Here is a tiny trained network, its code and every weight. The questions are about switching its units off for an input and a class, where a switched-off unit gives its printed mean instead of its output.

import numpy as np


def w(rows, s, z=0):
    codes = np.array(rows[::2]) - 128.0
    scale = np.full(codes.shape[1], s)
    scale[-1] = z or s
    return codes * scale


def f(y):
    return np.maximum(y, 0)


def log_softmax(a):
    a = a - a.max(-1, keepdims=True)
    return a - np.log(np.exp(a).sum(-1, keepdims=True))


def net(x, mask):
    res = np.array(x, float).reshape(1, 7) / 4 @ E
    y = f(res @ A[0][:, :-1].T + A[0][:, -1])
    res = res + np.where(mask, y, B[0][:, -1]) @ B[0][:, :-1]
    return log_softmax(res[-1] @ U[:, :-1].T + U[:, -1])


A, B = {}, {}
E = w([
[136,127,144,139,142,125,135],'x0',
[127,127,130,144,130,125,122],'x1',
[137,129,138,132,135,124,133],'x2',
[138,123,134,133,125,119,136],'x3',
[121,133,127,136,135,127,127],'x4',
[26,76,254,46,116,41,33],'x5',
[46,168,211,201,48,202,218],'x6',
],0.0087)
A[0] = w([
[21,50,254,60,135,52,65,2],'N0',
[74,136,199,147,77,163,162,61],'N1',
[144,102,128,109,179,131,91,34],'N2',
[29,136,219,157,71,197,181,204],'N3',
[163,56,84,57,226,55,54,183],'N4',
[60,87,235,78,107,53,50,27],'N5',
],0.0058,0.0005)
B[0] = w([
[186,51,62,213,201,228,224,247],'N0',
[66,172,205,103,73,68,84,180],'N1',
[117,130,121,139,92,99,106,151],'N2',
[70,188,193,36,53,2,30,208],'N3',
[37,203,220,58,36,18,31,207],'N4',
[217,116,72,210,173,238,197,227],'N5',
],0.0058,0.012)
U = w([
[99,143,173,88,82,11,59,253],'0',
[149,114,69,160,173,244,187,3],'1',
],0.013,0.0017)

Each question gives the input, the list of numbers given to net, and the class t.
The units are the neurons (one row each of A and B). Each row of codes is followed by its name. A weight is (code - 128) times the scale printed after its matrix; where a second scale follows, it is the last column's (A, B and U).
mask holds one flag per neuron, in row order. A switched-off neuron (its flag False) gives its mean, the last column of its row in B, instead of its output. The means were averaged over made-up inputs and are rounded, as every weight is.
A unit's drop is (log p(t) with every unit on - log p(t) with that unit switched off) / (log p(t) with every unit on - log p(t) with every unit switched off).
The circuit of an input: a set's keep is (log p(t) with only the set's units on - log p(t) with every unit switched off) / (log p(t) with every unit on - log p(t) with every unit switched off). Starting from all 6 units, units are removed one at a time, each time the one whose removal leaves the highest keep (on an exact tie, the one counted first), for as long as the keep stays at least 0.8.
units of the circuit, in order: the units of the circuit, biggest drop first
top k neurons: the k neurons with the biggest drops, biggest first
drop when u is switched off: that unit's drop, to one decimal
input [-7,-5,2,-6,-7,-2,2], class 0: units of the circuit, in order : (N0)
input [-1,6,-7,-2,-2,8,-7], class 1: top 4 neurons : (N0; N5; N3; N1)
input [-2,8,-8,4,1,-8,8], class 0: units of the circuit, in order : (N3; N0)
input [-3,2,4,-7,4,2,-1], class 1: top 3 neurons : (N3; N1; N4)
input [2,4,3,-8,8,-7,-8], class 0: top 2 neurons : (N4; N0)
input [-7,-3,-4,7,4,5,4], class 1: top 3 neurons : (N0; N5; N4)
input [7,2,0,-4,-8,7,5], class 1: top 3 neurons : (N0; N5; N4)
input [-7,3,-2,-2,4,7,-3], class 1: drop when N0 is switched off : 0.3
input [1,8,6,0,-5,8,6], class 1: drop when N0 is switched off : 1.0
input [3,8,7,-7,8,8,2], class 1: drop when N0 is switched off : 0.3
